Below is a small trained network, with its code and all its weights. Each question gives an input and a class and asks what happens when units are switched off, that is, made to give their printed mean instead of their output.

import numpy as np


def w(rows, s, z=0):
    codes = np.array(rows[::2]) - 128.0
    scale = np.full(codes.shape[1], s)
    scale[-1] = z or s
    return codes * scale


def f(y):
    return y / 2 * (1 + np.tanh(0.7978845608 * (y + 0.044715 * y**3)))


def log_softmax(a):
    a = a - a.max(-1, keepdims=True)
    return a - np.log(np.exp(a).sum(-1, keepdims=True))


def net(x, mask):
    res = np.array(x, float).reshape(1, 8) / 4 @ E
    y = f(res @ A[0][:, :-1].T + A[0][:, -1])
    res = res + np.where(mask, y, B[0][:, -1]) @ B[0][:, :-1]
    return log_softmax(res[-1] @ U[:, :-1].T + U[:, -1])


A, B = {}, {}
E = w([
[129,128,128],'x0',
[50,205,128],'x1',
[128,127,129],'x2',
[109,117,7],'x3',
[197,200,99],'x4',
[127,127,127],'x5',
[128,128,129],'x6',
[128,129,127],'x7',
],0.013)
A[0] = w([
[144,87,139,177],'N0',
[196,178,110,194],'N1',
[50,178,124,176],'N2',
[190,213,104,175],'N3',
[155,146,250,255],'N4',
[182,49,114,239],'N5',
[41,216,132,191],'N6',
[107,107,34,192],'N7',
[195,110,163,180],'N8',
[175,199,131,168],'N9',
[99,166,168,175],'N10',
[74,140,42,157],'N11',
[162,151,66,156],'N12',
[64,73,168,212],'N13',
[186,195,112,141],'N14',
[59,53,143,245],'N15',
],0.013,0.0086)
B[0] = w([
[132,89,176,165],'N0',
[236,154,85,196],'N1',
[54,152,90,194],'N2',
[169,171,52,203],'N3',
[161,199,254,248],'N4',
[171,23,191,223],'N5',
[55,202,51,219],'N6',
[110,35,38,216],'N7',
[195,139,183,188],'N8',
[167,199,96,183],'N9',
[77,234,145,169],'N10',
[102,96,38,206],'N11',
[207,101,21,184],'N12',
[48,135,213,200],'N13',
[151,140,100,181],'N14',
[50,75,184,215],'N15',
],0.0087,0.016)
U = w([
[135,87,197,179],'0',
[59,175,153,212],'1',
[112,1,106,144],'2',
[41,85,68,47],'3',
[236,149,147,102],'4',
[144,232,108,7],'5',
[209,67,69,236],'6',
[127,145,35,38],'7',
],0.0099,0.0018)

Each question gives the input, the list of numbers given to net, and the class t.
The units are the neurons (one row each of A and B). Each row of codes is followed by its name. A weight is (code - 128) times the scale printed after its matrix; where a second scale follows, it is the last column's (A, B and U).
mask holds one flag per neuron, in row order. A switched-off neuron (its flag False) gives its mean, the last column of its row in B, instead of its output. The means were averaged over made-up inputs and are rounded, as every weight is.
A unit's drop is (log p(t) with every unit on - log p(t) with that unit switched off) / (log p(t) with every unit on - log p(t) with every unit switched off).
The circuit of an input: a set's keep is (log p(t) with only the set's units on - log p(t) with every unit switched off) / (log p(t) with every unit on - log p(t) with every unit switched off). Starting from the 12 units with the biggest drops (on a tie, the unit counted first), units are removed one at a time, each time the one whose removal leaves the highest keep (on an exact tie, the one counted first), for as long as the keep stays at least 0.8.
units of the circuit, in order: the units of the circuit, biggest drop first
top k neurons: the k neurons with the biggest drops, biggest first
drop of u: that unit's drop, to one decimal
input [-2,1,8,0,-7,-2,6,4], class 1: units of the circuit, in order : N13; N7
input [1,0,-1,7,4,4,7,-1], class 6: units of the circuit, in order : N6; N12
input [1,0,6,2,1,-3,-4,6], class 6: units of the circuit, in order : N6; N13
input [-1,1,0,0,0,-1,-5,-8], class 1: units of the circuit, in order : N12; N1
input [-6,6,3,1,7,-4,3,-7], class 7: units of the circuit, in order : N4
input [7,1,-2,-2,-7,3,2,-4], class 1: units of the circuit, in order : N13; N7
input [5,-5,6,1,-2,-2,-7,-6], class 2: top 2 neurons : N4; N10
input [3,8,-2,5,0,2,-8,-7], class 3: top 2 neurons : N1; N2
input [-7,-4,-3,7,-4,1,-1,6], class 2: drop of N0 : 0.0
input [3,3,4,2,-3,-4,5,-5], class 3: drop of N4 : 0.4
input [5,-3,-5,-5,0,5,-8,-1], class 0: drop of N3 : 0.3
